Here is a tiny trained network, its code and every weight. The questions are about switching its units off for an input and a target symbol, where a switched-off unit gives its printed mean instead of its output.

import numpy as np


def w(rows, s, z=0):
    codes = np.array(rows[::2]) - 128.0
    scale = np.full(codes.shape[1], s)
    scale[-1] = z or s
    return codes * scale


def norm(h):
    return h / np.sqrt((h * h).mean(-1, keepdims=True) + 1e-5)


def softmax(a):
    e = np.exp(a - a.max(-1, keepdims=True))
    return e / e.sum(-1, keepdims=True)


def log_softmax(a):
    a = a - a.max(-1, keepdims=True)
    return a - np.log(np.exp(a).sum(-1, keepdims=True))


def net(x, mask):
    ids = ['ΓΛΞΣΦβδεζθμω'.index(c) for c in x.split()]
    T = len(ids)
    res = E[ids] + P[:T]
    u = 0
    for l in range(2):
        r = norm(res)
        for j in range(3):
            rows = slice(2 * j, 2 * j + 2)
            q, k, v = (r @ M[l][rows].T for M in (Q, K, V))
            z = softmax(np.where(np.tri(T) > 0, q @ k.T / 2**0.5, -1e9)) @ v
            o = O[l][rows]
            res = res + np.where(mask[u + j], z, o[:, -1]) @ o[:, :-1]
        u += 3
    return log_softmax(norm(res)[-1] @ U[:, :-1].T + U[:, -1])


Q, K, V, O = {}, {}, {}, {}
E = w([
[123,117,90],'Γ',
[168,148,97],'Λ',
[161,126,79],'Ξ',
[157,26,120],'Σ',
[161,148,96],'Φ',
[149,146,95],'β',
[97,113,113],'δ',
[184,25,122],'ε',
[97,110,111],'ζ',
[199,125,76],'θ',
[96,106,112],'μ',
[146,179,250],'ω',
],0.024)
P = w([
[245,22,155],'0',
[221,3,94],'1',
[187,28,106],'2',
[166,52,80],'3',
[155,61,149],'4',
[144,93,50],'5',
[133,78,186],'6',
[123,133,36],'7',
[143,113,210],'8',
[119,170,72],'9',
[191,151,213],'10',
[132,162,113],'11',
],0.0067)
Q[0] = w([
[128,132,250],'0.h1',
[112,103,141],'0.h1',
[75,97,66],'0.h2',
[160,70,125],'0.h2',
[97,150,43],'0.h3',
[161,249,86],'0.h3',
],0.019)
K[0] = w([
[137,55,24],'0.h1',
[130,185,127],'0.h1',
[113,181,252],'0.h2',
[42,211,76],'0.h2',
[156,15,7],'0.h3',
[180,12,202],'0.h3',
],0.012)
V[0] = w([
[88,65,206],'0.h1',
[174,6,98],'0.h1',
[211,67,220],'0.h2',
[49,87,186],'0.h2',
[201,108,101],'0.h3',
[135,221,184],'0.h3',
],0.014)
O[0] = w([
[252,189,149,140],'0.h1',
[131,125,241,254],'0.h1',
[97,136,228,155],'0.h2',
[215,158,142,132],'0.h2',
[31,59,128,180],'0.h3',
[95,180,37,16],'0.h3',
],0.011,0.015)
Q[1] = w([
[130,90,249],'1.h1',
[53,168,176],'1.h1',
[168,105,113],'1.h2',
[156,116,213],'1.h2',
[158,116,75],'1.h3',
[80,140,113],'1.h3',
],0.014)
K[1] = w([
[163,248,81],'1.h1',
[157,102,137],'1.h1',
[136,169,142],'1.h2',
[137,172,20],'1.h2',
[138,166,43],'1.h3',
[112,145,119],'1.h3',
],0.017)
V[1] = w([
[113,200,121],'1.h1',
[58,176,173],'1.h1',
[159,48,40],'1.h2',
[110,153,150],'1.h2',
[220,4,39],'1.h3',
[183,164,134],'1.h3',
],0.02)
O[1] = w([
[168,154,154,1],'1.h1',
[151,249,109,184],'1.h1',
[131,46,231,20],'1.h2',
[129,123,127,141],'1.h2',
[34,192,239,95],'1.h3',
[63,92,138,92],'1.h3',
],0.019,0.0078)
U = w([
[136,115,127,2],'Γ',
[112,102,64,4],'Λ',
[91,114,137,75],'Ξ',
[127,135,207,50],'Σ',
[90,115,64,89],'Φ',
[95,105,53,135],'β',
[251,122,124,221],'δ',
[105,143,221,127],'ε',
[185,140,131,63],'ζ',
[31,102,183,206],'θ',
[176,150,142,178],'μ',
[130,239,106,251],'ω',
],0.015,0.004)

Each question gives the input, a string of symbols that net reads in full, and the target symbol t.
The units are the heads (2 rows each of Q, K, V and O). Each row of codes is followed by its name. A weight is (code - 128) times the scale printed after its matrix; where a second scale follows, it is the last column's (O and U).
mask holds one flag per head, layer by layer. A switched-off head (its flag False) gives its mean, the last column of its rows in O, instead of its output. The means were averaged over made-up inputs and are rounded, as every weight is.
A unit's drop is (log p(t) with every unit on - log p(t) with that unit switched off) / (log p(t) with every unit on - log p(t) with every unit switched off).
The circuit of an input: a set's keep is (log p(t) with only the set's units on - log p(t) with every unit switched off) / (log p(t) with every unit on - log p(t) with every unit switched off). Starting from all 6 units, units are removed one at a time, each time the one whose removal leaves the highest keep (on an exact tie, the one counted first), for as long as the keep stays at least 0.8.
units of the circuit, in order: the units of the circuit, biggest drop first
most important unit: the unit with the biggest drop
which heads matter: for each layer, one digit per head in row order, 1 if its drop is at least 0.15 and else 0, layers parted by /
drop of u: that unit's drop, to one decimal
input δ Λ β ε θ δ δ δ Σ, target δ: units of the circuit, in order	(0.h2)
input δ δ ε δ μ θ δ Φ ε θ Φ, target θ: units of the circuit, in order	(0.h2, 1.h3, 1.h1)
input δ θ δ δ μ Φ β θ, target β: units of the circuit, in order	(0.h1, 0.h2)
input δ ε δ ε Σ μ θ δ δ θ β, target θ: units of the circuit, in order	(1.h1, 0.h2)
input θ Γ μ θ θ Σ δ ε Ξ, target ε: which heads matter	000 / 001
input ω θ δ θ δ Λ δ θ Γ δ θ θ, target θ: which heads matter	100 / 001
input θ ζ δ δ β ω Σ δ Σ Σ ε Σ, target ε: units of the circuit, in order	(1.h3, 0.h1)
input θ Σ ω Φ, target ω: which heads matter	001 / 100
input μ θ ε, target θ: which heads matter	001 / 000
input ε δ ε δ ω β β, target ω: units of the circuit, in order	(0.h3, 1.h3, 1.h1, 0.h1)
input δ δ δ δ Ξ Σ ε δ θ Φ, target θ: which heads matter	010 / 000
input β Φ δ Σ δ Γ Γ θ ε δ δ β, target δ: which heads matter	100 / 100
input δ ε δ δ μ θ δ δ ω δ, target ω: units of the circuit, in order	(0.h3, 1.h2)
input ε δ Φ δ δ θ δ Σ δ μ, target δ: units of the circuit, in order	(0.h1)
input δ δ Λ μ β δ δ δ ε δ ω μ, target ω: which heads matter	001 / 000
input δ ε θ Σ, target θ: which heads matter	001 / 000
input θ δ ε ω δ δ δ ε δ β ε Ξ, target ε: which heads matter	100 / 011
input θ Σ δ ω δ β, target ω: units of the circuit, in order	(0.h3, 1.h2)
input δ Σ ζ δ δ ζ ε δ δ β, target δ: which heads matter	110 / 100
input δ Ξ δ Λ Ξ δ δ δ, target δ: most important unit	0.h2
input ω ε Λ, target ω: which heads matter	010 / 100
input θ θ Σ δ μ Φ δ δ, target δ: which heads matter	000 / 000
input Γ δ β Σ Φ Ξ Ξ θ δ ω δ μ, target ω: which heads matter	010 / 100
input Γ δ Σ β δ, target β: which heads matter	111 / 011
input Σ Σ ε δ Γ Σ δ δ ω δ, target ω: drop of 0.h1	0.0
input ζ θ ζ Λ β β, target β: drop of 1.h3	0.2
input θ δ ε ω Φ, target ω: drop of 1.h1	0.1
